Below is a small trained network, with its code and all its weights. Each question gives an input and a class and asks what happens when units are switched off, that is, made to give their printed mean instead of their output.

import numpy as np


def w(rows, s, z=0):
    codes = np.array(rows[::2]) - 128.0
    scale = np.full(codes.shape[1], s)
    scale[-1] = z or s
    return codes * scale


def norm(h):
    return h / np.sqrt((h * h).mean(-1, keepdims=True) + 1e-5)


def f(y):
    return np.maximum(y, 0)


def log_softmax(a):
    a = a - a.max(-1, keepdims=True)
    return a - np.log(np.exp(a).sum(-1, keepdims=True))


def net(x, mask):
    res = np.array(x, float).reshape(1, 5) / 4 @ E
    u = 0
    for l in range(2):
        y = f(norm(res) @ A[l][:, :-1].T + A[l][:, -1])
        res = res + np.where(mask[u : u + 15], y, B[l][:, -1]) @ B[l][:, :-1]
        u += 15
    return log_softmax(norm(res)[-1] @ U[:, :-1].T + U[:, -1])


A, B = {}, {}
E = w([
[200,160,156,185],'x0',
[3,206,171,111],'x1',
[114,152,233,200],'x2',
[239,215,59,70],'x3',
[103,128,50,220],'x4',
],0.0016)
A[0] = w([
[120,85,110,141,150],'0.n0',
[154,170,102,148,82],'0.n1',
[84,72,106,101,79],'0.n2',
[165,121,142,92,150],'0.n3',
[147,87,127,137,136],'0.n4',
[157,163,205,140,87],'0.n5',
[151,166,69,61,154],'0.n6',
[178,145,73,142,90],'0.n7',
[56,107,187,104,127],'0.n8',
[139,44,135,138,74],'0.n9',
[141,167,181,2,139],'0.n10',
[165,46,118,181,134],'0.n11',
[136,18,129,159,4],'0.n12',
[31,112,70,71,159],'0.n13',
[144,156,177,160,72],'0.n14',
],0.0068,0.0032)
B[0] = w([
[93,144,197,137,183],'0.n0',
[184,125,192,42,151],'0.n1',
[159,190,227,142,172],'0.n2',
[102,147,44,182,178],'0.n3',
[102,143,178,124,171],'0.n4',
[170,77,135,195,181],'0.n5',
[137,253,77,61,223],'0.n6',
[183,63,251,68,181],'0.n7',
[241,82,15,106,235],'0.n8',
[3,98,193,102,175],'0.n9',
[28,52,68,131,236],'0.n10',
[71,134,202,88,226],'0.n11',
[56,99,243,3,176],'0.n12',
[100,195,123,181,252],'0.n13',
[246,129,127,254,163],'0.n14',
],0.0033,0.0034)
A[1] = w([
[146,115,96,35,100],'1.n0',
[199,149,149,177,86],'1.n1',
[154,105,179,104,155],'1.n2',
[104,157,166,134,147],'1.n3',
[100,148,107,85,218],'1.n4',
[107,2,151,103,65],'1.n5',
[62,151,137,138,111],'1.n6',
[170,99,201,100,182],'1.n7',
[202,155,171,180,56],'1.n8',
[72,66,108,143,119],'1.n9',
[215,157,88,134,200],'1.n10',
[120,162,160,251,163],'1.n11',
[226,111,166,145,82],'1.n12',
[204,132,94,158,10],'1.n13',
[210,146,164,182,122],'1.n14',
],0.0063,0.0013)
B[1] = w([
[216,121,170,200,198],'1.n0',
[72,160,190,173,184],'1.n1',
[52,163,131,119,191],'1.n2',
[103,45,85,166,180],'1.n3',
[180,113,175,144,211],'1.n4',
[84,122,93,87,228],'1.n5',
[151,106,38,149,205],'1.n6',
[69,193,125,89,221],'1.n7',
[114,128,209,213,192],'1.n8',
[249,30,52,54,205],'1.n9',
[174,93,191,25,196],'1.n10',
[177,24,102,204,253],'1.n11',
[107,221,120,182,196],'1.n12',
[4,105,114,107,158],'1.n13',
[121,181,228,237,204],'1.n14',
],0.0033)
U = w([
[124,115,199,247,162],'0',
[126,60,55,98,138],'1',
[115,70,71,206,161],'2',
[95,228,57,108,146],'3',
[232,165,137,44,138],'4',
[143,205,214,133,3],'5',
[29,82,195,59,213],'6',
],0.012,0.0011)

Each question gives the input, the list of numbers given to net, and the class t.
The units are the neurons (one row each of A and B). Each row of codes is followed by its name. A weight is (code - 128) times the scale printed after its matrix; where a second scale follows, it is the last column's (A, B and U).
mask holds one flag per neuron, layer by layer. A switched-off neuron (its flag False) gives its mean, the last column of its row in B, instead of its output. The means were averaged over made-up inputs and are rounded, as every weight is.
A unit's drop is (log p(t) with every unit on - log p(t) with that unit switched off) / (log p(t) with every unit on - log p(t) with every unit switched off).
The circuit of an input: a set's keep is (log p(t) with only the set's units on - log p(t) with every unit switched off) / (log p(t) with every unit on - log p(t) with every unit switched off). Starting from the 12 units with the biggest drops (on a tie, the unit counted first), units are removed one at a time, each time the one whose removal leaves the highest keep (on an exact tie, the one counted first), for as long as the keep stays at least 0.8.
units of the circuit, in order: the units of the circuit, biggest drop first
top k neurons: the k neurons with the biggest drops, biggest first
k most important neurons of layer l: the k neurons of layer l with the biggest drops, biggest first
drop of u: that unit's drop, to one decimal
input [4,-8,8,-7,6], class 6: most important neuron of layer 0 : 0.n12
input [2,5,-2,3,-2], class 3: top 2 neurons : 0.n6, 0.n10
input [-6,4,-3,0,-4], class 3: units of the circuit, in order : 0.n13, 0.n6
input [1,-7,5,-1,0], class 6: top 3 neurons : 0.n12, 0.n11, 0.n9
input [-7,1,-4,-7,-5], class 1: units of the circuit, in order : 0.n8, 1.n9
input [3,-5,-8,-1,-1], class 4: top 2 neurons : 0.n6, 1.n0
input [-6,-4,0,2,1], class 4: top 2 neurons : 0.n6, 1.n14
input [-1,7,8,5,-7], class 1: 2 most important neurons of layer 0 : 0.n10, 0.n13
input [-3,7,0,-1,1], class 2: top 2 neurons : 0.n6, 0.n13
input [3,6,2,8,0], class 4: 3 most important neurons of layer 0 : 0.n10, 0.n13, 0.n1
input [-7,-4,4,6,-8], class 1: 2 most important neurons of layer 0 : 0.n10, 0.n3
input [-7,8,-2,-4,-1], class 1: top 3 neurons : 0.n8, 0.n6, 1.n9
input [-4,2,4,-8,-5], class 1: top 2 neurons : 0.n8, 1.n9
input [1,5,-8,7,2], class 4: units of the circuit, in order : 0.n7
input [-7,-1,-6,7,8], class 4: top 2 neurons : 0.n7, 1.n10
input [-2,5,0,7,-7], class 3: 2 most important neurons of layer 0 : 0.n6, 0.n10
input [-5,0,-8,-7,-5], class 1: top 2 neurons : 0.n8, 1.n9
input [-4,2,3,2,-7], class 1: drop of 0.n10 : 0.6
input [-4,3,1,-3,2], class 2: drop of 0.n13 : 0.4
input [-2,-2,0,-6,1], class 6: units of the circuit, in order : 0.n12
input [0,3,-6,-6,-6], class 1: drop of 0.n10 : 0.2
input [1,-8,-8,-7,-2], class 6: drop of 1.n2 : 0.0
input [0,6,-6,-4,-7], class 1: 2 most important neurons of layer 0 : 0.n10, 0.n8
